[[201,82,98,117,132,114,127,152,146,98,79,148,120,117,187],
[209,83,97,124,143,118,99,161,127,123,89,152,129,108,197],
[157,112,123,112,144,143,111,141,134,137,129,129,121,83,142],
[107,123,124,131,146,141,132,117,155,139,121,115,124,74,149],
[158,108,116,118,145,137,113,141,138,135,117,131,122,87,154]]
->
[[107,123,124,131,146,141,132,117,155,139,121,115,124,74,149],
[157,112,123,112,144,143,111,141,134,137,129,129,121,83,142],
[158,108,116,118,145,137,113,141,138,135,117,131,122,87,154],
[201,82,98,117,132,114,127,152,146,98,79,148,120,117,187],
[209,83,97,124,143,118,99,161,127,123,89,152,129,108,197]]

[[76,151,120,107,125,122,179,49,94,102,106,150,105,145],
[67,151,117,137,144,128,168,61,119,106,127,116,121,145],
[72,128,137,116,141,150,121,140,169,132,114,114,155,190],
[86,138,123,148,143,165,85,154,162,113,119,119,154,197],
[70,152,116,133,135,133,175,60,118,108,113,112,125,141]]
->
[[72,128,137,116,141,150,121,140,169,132,114,114,155,190],
[86,138,123,148,143,165,85,154,162,113,119,119,154,197],
[76,151,120,107,125,122,179,49,94,102,106,150,105,145],
[67,151,117,137,144,128,168,61,119,106,127,116,121,145],
[70,152,116,133,135,133,175,60,118,108,113,112,125,141]]

[[147,153,160,147,117,103,121,117,154,96],
[142,120,139,142,113,143,132,139,131,146],
[142,139,144,136,141,94,128,142,150,92],
[147,147,153,134,141,82,119,123,161,87],
[131,171,154,144,148,59,133,145,155,25],
[108,157,107,134,115,148,100,65,132,138],
[173,183,173,201,70,144,82,53,196,136]]
->
[[173,183,173,201,70,144,82,53,196,136],
[147,153,160,147,117,103,121,117,154,96],
[131,171,154,144,148,59,133,145,155,25],
[147,147,153,134,141,82,119,123,161,87],
[142,139,144,136,141,94,128,142,150,92],
[142,120,139,142,113,143,132,139,131,146],
[108,157,107,134,115,148,100,65,132,138]]

[[138,123,75,157,166,225],
[128,129,127,127,127,128],
[131,140,133,125,125,113],
[139,124,74,158,168,227],
[125,114,115,132,129,154]]
->
[[131,140,133,125,125,113],
[128,129,127,127,127,128],
[125,114,115,132,129,154],
[138,123,75,157,166,225],
[139,124,74,158,168,227]]

[[168,138,151,41],
[93,73,87,151],
[74,104,129,205],
[50,81,157,120],
[98,52,79,113],
[137,78,50,151],
[57,82,149,135],
[108,60,110,152],
[85,92,105,150],
[169,80,164,71]]
->
[[169,80,164,71],
[50,81,157,120],
[168,138,151,41],
[57,82,149,135],
[74,104,129,205],
[108,60,110,152],
[85,92,105,150],
[93,73,87,151],
[98,52,79,113],
[137,78,50,151]]

[[144,151,160,114,131,137,139,160,178],
[150,135,154,134,160,117,121,133,133],
[128,124,178,212,151,127,128,118,179],
[88,116,179,99,99,130,125,75,130],
[123,141,177,108,145,115,103,140,146],
[138,126,78,52,156,138,131,125,146],
[133,122,87,108,149,131,127,115,164]]
->
[[88,116,179,99,99,130,125,75,130],
[128,124,178,212,151,127,128,118,179],
[123,141,177,108,145,115,103,140,146],
[144,151,160,114,131,137,139,160,178],
[150,135,154,134,160,117,121,133,133],
[133,122,87,108,149,131,127,115,164],
[138,126,78,52,156,138,131,125,146]]

[[48,65,135,161,185,89,66,81,88,102],
[219,125,92,135,85,210,162,164,145,171],
[76,61,85,110,81,194,134,54,104,157],
[216,121,123,126,103,214,140,183,113,132],
[75,65,147,174,180,87,66,101,89,76],
[189,100,152,176,131,140,101,181,126,74],
[152,127,83,114,90,188,121,70,121,191]]
->
[[189,100,152,176,131,140,101,181,126,74],
[75,65,147,174,180,87,66,101,89,76],
[48,65,135,161,185,89,66,81,88,102],
[216,121,123,126,103,214,140,183,113,132],
[219,125,92,135,85,210,162,164,145,171],
[76,61,85,110,81,194,134,54,104,157],
[152,127,83,114,90,188,121,70,121,191]]
---
[[98,141,115,130,96,86,135,97,176,117,83,119,115,113,138],
[135,127,131,163,120,117,83,130,92,102,71,85,118,127,137],
[111,153,132,129,123,139,115,147,106,120,100,75,109,148,183],
[100,117,120,134,121,101,137,98,146,137,212,113,126,109,139],
[163,126,119,115,93,135,145,134,121,145,166,134,131,132,107]]
->
[[135,127,131,163,120,117,83,130,92,102,71,85,118,127,137],
[100,117,120,134,121,101,137,98,146,137,212,113,126,109,139]]

[[237,126,81],
[165,153,90]]
->
[[165,153,90]]

[[77,92,152,116,129,71,129,130,167],
[152,127,155,126,128,130,136,161,169],
[188,160,120,148,136,101,76,139,64],
[59,133,101,109,106,133,130,96,130],
[103,83,118,126,115,121,177,114,104],
[153,63,149,128,132,124,177,136,129],
[72,209,130,122,122,194,113,110,142],
[155,132,70,128,110,170,107,116,153],
[110,141,86,113,120,98,91,118,154]]
->
[[152,127,155,126,128,130,136,161,169],
[59,133,101,109,106,133,130,96,130],
[153,63,149,128,132,124,177,136,129],
[155,132,70,128,110,170,107,116,153]]

[[201,87,39],
[143,155,123],
[71,120,197]]
->
[[143,155,123]]

[[128,129,128,122,127],
[138,147,122,88,128],
[136,142,123,101,128],
[132,137,125,101,126],
[120,112,133,161,128],
[126,124,129,139,129],
[150,169,115,29,125],
[125,123,130,138,128],
[135,141,124,98,127]]
->
[[138,147,122,88,128],
[132,137,125,101,126],
[126,124,129,139,129],
[125,123,130,138,128]]

[[70,96,61,208,101],
[146,175,153,115,136],
[72,107,56,213,100],
[121,123,107,168,141],
[152,160,147,103,132],
[101,89,73,140,110],
[136,149,142,96,117],
[159,174,167,101,147]]
->
[[146,175,153,115,136],
[121,123,107,168,141],
[101,89,73,140,110],
[159,174,167,101,147]]
